Below are the code and all the weights of a small trained network. Each question names an input and a class and asks about switching units off, where a switched-off unit gives its printed mean instead of its output.

import numpy as np


def w(rows, s, z=0):
    codes = np.array(rows[::2]) - 128.0
    scale = np.full(codes.shape[1], s)
    scale[-1] = z or s
    return codes * scale


def norm(h):
    return h / np.sqrt((h * h).mean(-1, keepdims=True) + 1e-5)


def f(y):
    return np.maximum(y, 0)


def log_softmax(a):
    a = a - a.max(-1, keepdims=True)
    return a - np.log(np.exp(a).sum(-1, keepdims=True))


def net(x, mask):
    res = np.array(x, float).reshape(1, 3) / 4 @ E
    u = 0
    for l in range(2):
        y = f(norm(res) @ A[l][:, :-1].T + A[l][:, -1])
        res = res + np.where(mask[u : u + 4], y, B[l][:, -1]) @ B[l][:, :-1]
        u += 4
    return log_softmax(norm(res)[-1] @ U[:, :-1].T + U[:, -1])


A, B = {}, {}
E = w([
[117,82,144,221,14,107,133,8,30],'x0',
[160,42,185,77,92,2,102,110,226],'x1',
[170,153,53,222,209,185,38,169,117],'x2',
],0.00078)
A[0] = w([
[132,97,166,82,123,100,180,113,144,251],'L0N1',
[144,19,181,153,4,54,128,23,88,70],'L0N2',
[151,177,99,135,198,144,102,170,169,107],'L0N3',
[184,103,112,188,152,82,12,145,177,100],'L0N4',
],0.0021,0.0017)
B[0] = w([
[166,199,128,80,104,153,178,154,147,231],'L0N1',
[64,251,178,185,117,145,201,85,57,250],'L0N2',
[96,102,172,182,82,128,122,85,94,194],'L0N3',
[61,80,130,94,65,94,134,153,179,194],'L0N4',
],0.0031,0.0026)
A[1] = w([
[164,7,101,144,162,110,37,148,190,132],'L1N1',
[102,157,146,2,106,157,201,146,118,249],'L1N2',
[115,107,85,161,119,139,131,77,76,65],'L1N3',
[128,133,108,150,164,155,106,112,66,43],'L1N4',
],0.0032,0.0011)
B[1] = w([
[4,28,59,152,104,154,54,179,112,163],'L1N1',
[137,61,93,96,88,47,75,110,190,253],'L1N2',
[156,104,129,58,193,133,115,156,179,165],'L1N3',
[180,136,108,174,172,166,118,211,95,159],'L1N4',
],0.0031,0.0041)
U = w([
[187,88,126,90,160,165,172,60,97,41],'0',
[30,27,78,154,141,165,45,196,151,144],'1',
[175,104,112,2,75,29,133,109,238,152],'2',
[164,154,226,167,202,171,165,63,95,84],'3',
[46,219,229,173,37,82,227,5,74,148],'4',
[232,193,105,203,252,249,126,181,41,158],'5',
[210,87,245,104,229,158,157,67,129,1],'6',
],0.0068,0.0081)

Each question gives the input, the list of numbers given to net, and the class t.
The units are the neurons (one row each of A and B). Each row of codes is followed by its name. A weight is (code - 128) times the scale printed after its matrix; where a second scale follows, it is the last column's (A, B and U).
mask holds one flag per neuron, layer by layer. A switched-off neuron (its flag False) gives its mean, the last column of its row in B, instead of its output. The means were averaged over made-up inputs and are rounded, as every weight is.
A unit's drop is (log p(t) with every unit on - log p(t) with that unit switched off) / (log p(t) with every unit on - log p(t) with every unit switched off).
The circuit of an input: a set's keep is (log p(t) with only the set's units on - log p(t) with every unit switched off) / (log p(t) with every unit on - log p(t) with every unit switched off). Starting from all 8 units, units are removed one at a time, each time the one whose removal leaves the highest keep (on an exact tie, the one counted first), for as long as the keep stays at least 0.8.
units of the circuit, in order: the units of the circuit, biggest drop first
unit that matters most: the unit with the biggest drop
top k neurons: the k neurons with the biggest drops, biggest first
k most important neurons of layer l: the k neurons of layer l with the biggest drops, biggest first
drop of u: that unit's drop, to one decimal
input [-1,4,4], class 1: units of the circuit, in order : [L0N2; L1N1]
input [-2,-5,-8], class 2: top neuron : [L1N2]
input [-3,1,2], class 1: units of the circuit, in order : [L0N2; L0N1; L1N1]
input [-8,7,6], class 1: units of the circuit, in order : [L1N1; L0N2]
input [-7,4,3], class 1: units of the circuit, in order : [L0N2; L1N1]
input [-5,7,5], class 1: units of the circuit, in order : [L1N1; L0N2]
input [-1,6,6], class 1: units of the circuit, in order : [L1N1; L0N2]
input [2,8,3], class 4: top 2 neurons : [L0N2; L1N3]
input [2,8,-1], class 4: top 2 neurons : [L0N2; L1N3]
input [2,-8,-7], class 2: units of the circuit, in order : [L0N2; L1N2]
input [4,-8,-4], class 0: units of the circuit, in order : [L0N2; L1N3; L0N3; L0N4]
input [0,-4,-2], class 2: top 2 neurons : [L0N2; L1N1]
input [6,7,8], class 4: top 2 neurons : [L0N2; L1N2]
input [-8,-8,-4], class 2: unit that matters most : L1N2
input [5,-5,-1], class 5: 3 most important neurons of layer 0 : [L0N4; L0N1; L0N3]
input [2,7,-8], class 4: top 3 neurons : [L0N2; L1N3; L0N4]
input [-7,7,3], class 1: 2 most important neurons of layer 0 : [L0N2; L0N3]
input [-1,-8,-2], class 5: top 2 neurons : [L0N4; L0N1]
input [3,5,-1], class 4: drop of L0N2 : 1.5
input [5,-7,3], class 5: drop of L1N3 : 0.0
input [-1,-7,-8], class 2: units of the circuit, in order : [L1N2]
input [3,-1,2], class 5: drop of L0N1 : 0.1
